Below is a small trained network, with its code and all its weights. Each question gives an input and a target symbol and asks what happens when units are switched off, that is, made to give their printed mean instead of their output.

import numpy as np


def w(rows, s, z=0):
    codes = np.array(rows[::2]) - 128.0
    scale = np.full(codes.shape[1], s)
    scale[-1] = z or s
    return codes * scale


def f(y):
    return y / 2 * (1 + np.tanh(0.7978845608 * (y + 0.044715 * y**3)))


def softmax(a):
    e = np.exp(a - a.max(-1, keepdims=True))
    return e / e.sum(-1, keepdims=True)


def log_softmax(a):
    a = a - a.max(-1, keepdims=True)
    return a - np.log(np.exp(a).sum(-1, keepdims=True))


def net(x, mask):
    ids = ['βγδεζθμξπσφψω'.index(c) for c in x.split()]
    T = len(ids)
    res = E[ids] + P[:T]
    r = res
    for j in range(3):
        rows = slice(4 * j, 4 * j + 4)
        q, k, v = (r @ M[0][rows].T for M in (Q, K, V))
        z = softmax(np.where(np.tri(T) > 0, q @ k.T / 4**0.5, -1e9)) @ v
        o = O[0][rows]
        res = res + np.where(mask[j], z, o[:, -1]) @ o[:, :-1]
    y = f(res @ A[0][:, :-1].T + A[0][:, -1])
    res = res + np.where(mask[3:19], y, B[0][:, -1]) @ B[0][:, :-1]
    return log_softmax(res[-1] @ U[:, :-1].T + U[:, -1])


Q, K, V, O, A, B = {}, {}, {}, {}, {}, {}
E = w([
[178,79,141,150,167,67,119,173,155,64],'β',
[102,131,119,126,75,188,212,78,4,135],'γ',
[207,89,191,151,149,116,122,144,45,211],'δ',
[88,81,182,115,188,53,199,131,120,187],'ε',
[154,106,42,89,91,175,175,202,85,33],'ζ',
[138,113,70,120,180,124,143,181,29,197],'θ',
[225,114,138,73,90,149,122,92,94,131],'μ',
[181,76,193,78,76,190,165,141,130,95],'ξ',
[111,137,73,28,109,130,233,85,155,91],'π',
[110,96,178,83,138,123,212,190,165,52],'σ',
[99,63,92,37,197,141,83,60,174,103],'φ',
[64,91,76,103,174,67,212,181,101,101],'ψ',
[186,144,89,103,182,58,124,89,71,203],'ω',
],0.014)
P = w([
[115,86,170,120,247,165,175,61,111,84],'0',
[127,114,109,71,107,111,132,158,112,129],'1',
[129,111,118,69,108,110,132,161,106,131],'2',
[136,103,117,68,105,112,139,157,106,139],'3',
[142,102,108,70,110,110,145,157,109,138],'4',
[144,102,112,74,110,116,144,156,106,134],'5',
[143,99,108,83,116,122,149,163,103,133],'6',
[148,100,109,92,121,121,153,159,106,138],'7',
[143,106,98,94,129,123,152,162,104,123],'8',
[137,93,94,100,120,129,158,162,105,117],'9',
[142,103,85,104,131,128,160,164,106,114],'10',
[142,98,89,113,132,136,159,162,101,98],'11',
[151,112,74,119,142,130,155,161,100,87],'12',
[152,116,74,115,152,132,161,152,109,67],'13',
],0.011)
Q[0] = w([
[189,78,98,134,215,139,153,132,106,60],'H1',
[84,196,168,92,76,123,62,167,190,200],'H1',
[209,59,146,68,219,159,244,97,101,80],'H1',
[84,195,165,248,68,90,81,58,168,105],'H1',
[191,101,142,91,108,12,124,179,52,150],'H2',
[94,231,140,231,141,175,101,72,162,147],'H2',
[202,59,122,26,167,85,233,145,5,95],'H2',
[49,187,127,225,127,185,1,91,214,141],'H2',
[100,170,154,159,144,199,155,101,110,128],'H3',
[114,206,171,207,87,162,117,78,157,142],'H3',
[165,71,103,73,123,112,179,122,112,142],'H3',
[192,41,64,43,177,71,174,155,47,107],'H3',
],0.0081)
K[0] = w([
[108,132,135,169,166,194,170,91,123,89],'H1',
[114,161,94,121,62,112,87,133,134,145],'H1',
[133,140,151,160,175,155,194,64,79,114],'H1',
[129,97,105,79,126,98,74,175,208,152],'H1',
[100,3,85,60,163,144,117,108,174,71],'H2',
[160,182,150,131,73,151,197,221,80,127],'H2',
[140,43,112,75,198,166,109,59,112,92],'H2',
[158,193,137,128,42,54,188,208,129,150],'H2',
[123,153,130,122,156,194,180,58,145,167],'H3',
[90,226,137,90,108,165,182,98,78,172],'H3',
[146,73,135,114,158,109,58,154,157,130],'H3',
[157,19,118,120,175,87,20,149,222,100],'H3',
],0.0084)
V[0] = w([
[179,171,103,91,111,129,90,81,98,181],'H1',
[110,163,72,88,96,183,134,35,185,71],'H1',
[165,129,48,149,189,101,73,158,148,95],'H1',
[98,124,32,134,111,134,163,170,80,149],'H1',
[95,126,61,132,110,48,113,187,165,73],'H2',
[132,173,50,140,120,138,157,150,47,213],'H2',
[45,135,116,153,208,25,92,67,163,189],'H2',
[53,141,143,110,129,105,252,171,154,100],'H2',
[106,130,130,93,151,170,108,79,132,155],'H3',
[82,129,111,80,143,158,103,79,139,140],'H3',
[133,123,77,77,81,144,108,130,122,155],'H3',
[160,102,195,151,150,101,173,132,104,98],'H3',
],0.011)
O[0] = w([
[191,136,30,201,208,124,149,88,144,99,70],'H1',
[87,192,38,146,94,118,209,116,172,150,148],'H1',
[173,184,75,71,179,138,69,220,145,192,80],'H1',
[114,53,80,45,157,74,101,102,146,63,133],'H1',
[177,128,127,2,50,133,166,137,139,187,66],'H2',
[186,104,91,120,179,43,108,206,78,61,1],'H2',
[147,205,133,117,211,150,152,57,15,182,169],'H2',
[65,210,171,57,28,54,136,117,125,63,163],'H2',
[124,130,81,166,83,100,96,151,81,69,95],'H3',
[89,130,94,157,63,130,105,128,52,105,109],'H3',
[60,120,110,199,135,121,89,107,153,116,118],'H3',
[166,85,145,116,92,198,180,111,108,137,209],'H3',
],0.0087,0.0092)
A[0] = w([
[150,203,55,157,115,49,235,135,174,85,127],'N1',
[113,134,98,147,180,77,170,125,31,165,187],'N2',
[189,89,135,21,149,72,55,140,85,70,14],'N3',
[122,110,81,153,60,96,182,144,57,67,194],'N4',
[46,129,182,138,202,58,98,42,147,184,254],'N5',
[142,80,151,86,205,141,56,201,71,122,138],'N6',
[23,113,182,109,70,119,163,121,126,171,186],'N7',
[96,210,190,3,23,46,97,127,138,143,36],'N8',
[213,170,34,83,196,93,96,96,85,106,144],'N9',
[143,61,51,36,110,142,172,109,64,168,127],'N10',
[217,127,71,138,23,172,69,153,81,178,135],'N11',
[168,111,77,167,100,138,167,73,146,132,130],'N12',
[137,196,106,195,110,167,132,229,68,112,114],'N13',
[168,71,120,70,136,84,133,37,154,135,150],'N14',
[72,108,107,76,142,78,104,202,214,109,135],'N15',
[104,161,138,118,54,174,21,56,152,129,201],'N16',
],0.0065,0.0025)
B[0] = w([
[130,162,135,125,148,98,88,38,128,163,152],'N1',
[140,115,150,104,172,126,94,172,109,75,177],'N2',
[9,124,145,141,145,167,148,122,117,133,158],'N3',
[130,97,150,103,120,75,112,132,151,144,182],'N4',
[168,130,100,98,109,182,104,106,114,99,178],'N5',
[148,217,166,149,153,156,132,155,216,119,154],'N6',
[164,166,131,135,94,148,149,157,135,90,252],'N7',
[147,141,83,176,171,106,71,147,84,216,238],'N8',
[146,139,75,135,148,71,254,129,146,90,148],'N9',
[118,121,166,109,123,100,138,114,129,135,212],'N10',
[115,48,144,151,170,109,131,111,208,124,144],'N11',
[96,80,132,126,153,144,149,106,165,172,163],'N12',
[141,113,109,74,128,116,102,196,162,118,143],'N13',
[108,110,160,109,124,101,119,196,132,134,170],'N14',
[150,111,82,119,137,173,101,102,124,108,161],'N15',
[134,126,51,171,135,132,156,141,145,111,170],'N16',
],0.0095,0.016)
U = w([
[180,124,152,82,128,183,173,114,166,206,133],'β',
[130,43,141,114,87,90,136,49,66,76,180],'γ',
[181,96,146,184,152,160,47,136,122,105,183],'δ',
[208,171,137,93,73,151,65,127,53,43,125],'ε',
[148,76,61,69,82,91,104,196,174,130,237],'ζ',
[60,113,143,139,164,103,123,192,123,112,20],'θ',
[99,44,72,255,169,125,150,102,153,217,102],'μ',
[133,130,111,184,68,166,148,143,170,97,86],'ξ',
[137,201,109,145,113,64,138,68,160,146,124],'π',
[168,190,96,150,64,132,138,186,115,112,158],'σ',
[86,160,24,163,154,223,104,83,94,107,95],'φ',
[64,155,154,107,124,95,79,163,89,145,6],'ψ',
[224,109,60,155,165,86,141,121,94,130,116],'ω',
],0.0064,0.0022)

Each question gives the input, a string of symbols that net reads in full, and the target symbol t.
The units are the heads (4 rows each of Q, K, V and O) and the neurons (one row each of A and B). Each row of codes is followed by its name. A weight is (code - 128) times the scale printed after its matrix; where a second scale follows, it is the last column's (O, A, B and U).
mask holds one flag per unit, heads first, then neurons. A switched-off unit (its flag False) gives its mean, the last column of its rows in O or B, instead of its output. The means were averaged over made-up inputs and are rounded, as every weight is.
A unit's drop is (log p(t) with every unit on - log p(t) with that unit switched off) / (log p(t) with every unit on - log p(t) with every unit switched off).
The circuit of an input: a set's keep is (log p(t) with only the set's units on - log p(t) with every unit switched off) / (log p(t) with every unit on - log p(t) with every unit switched off). Starting from the 12 units with the biggest drops (on a tie, the unit counted first), units are removed one at a time, each time the one whose removal leaves the highest keep (on an exact tie, the one counted first), for as long as the keep stays at least 0.8.
units of the circuit, in order: the units of the circuit, biggest drop first
most important unit: the unit with the biggest drop
top k neurons: the k neurons with the biggest drops, biggest first
heads that matter: for each layer, one digit per head in row order, 1 if its drop is at least 0.15 and else 0, layers parted by /
drop when u is switched off: that unit's drop, to one decimal
input β φ ζ γ, target γ: heads that matter	101
input β μ ψ ψ γ, target β: units of the circuit, in order	H3; H2
input μ σ μ μ σ δ γ σ δ, target μ: units of the circuit, in order	H2
input ε ψ σ β β ε ζ ξ ξ ζ ε β, target ε: units of the circuit, in order	H2; N5; H1
input β ξ ζ σ ψ ω ζ σ σ ζ, target β: heads that matter	001
input ψ ε ζ ζ β δ ζ β, target ψ: units of the circuit, in order	H2; H1; N8
input μ θ ω γ, target μ: heads that matter	110
input γ β ε φ σ β γ ε δ θ φ, target γ: heads that matter	100
input δ θ ζ ζ θ ω θ σ ε ζ, target δ: units of the circuit, in order	H2; H1
input γ π ξ ω ζ ζ ψ ε ω π μ ε μ β, target γ: units of the circuit, in order	H1; N8
input π β γ ζ δ ε ζ θ σ ζ π, target π: heads that matter	110
input φ φ θ μ θ π β ζ π, target φ: units of the circuit, in order	H2; N4
input θ ζ θ ζ μ, target θ: units of the circuit, in order	N3; H2; H1
input ψ θ μ ζ ξ ζ φ, target φ: most important unit	H3
input σ σ φ φ ε, target σ: heads that matter	101
input φ θ ζ ζ ξ σ σ β β σ ζ μ, target β: heads that matter	001
input σ δ θ β ζ ζ ζ, target σ: heads that matter	110
input ψ β ζ μ ψ β ζ ζ σ φ β μ ω, target β: heads that matter	011
input ζ ω ξ, target ζ: heads that matter	010
input ζ θ θ ω σ, target ζ: units of the circuit, in order	H2
input ε ζ ζ γ σ β, target ε: heads that matter	010
input ξ ξ γ μ δ ψ, target ξ: top 2 neurons	N7; N8
input γ ψ ω β μ ε φ γ π ζ μ δ σ, target γ: top 2 neurons	N8; N6
input ε ζ ψ μ μ π ε β φ ω θ γ, target γ: units of the circuit, in order	N8; H1
input ζ ψ γ, target ζ: drop when H2 is switched off	0.7
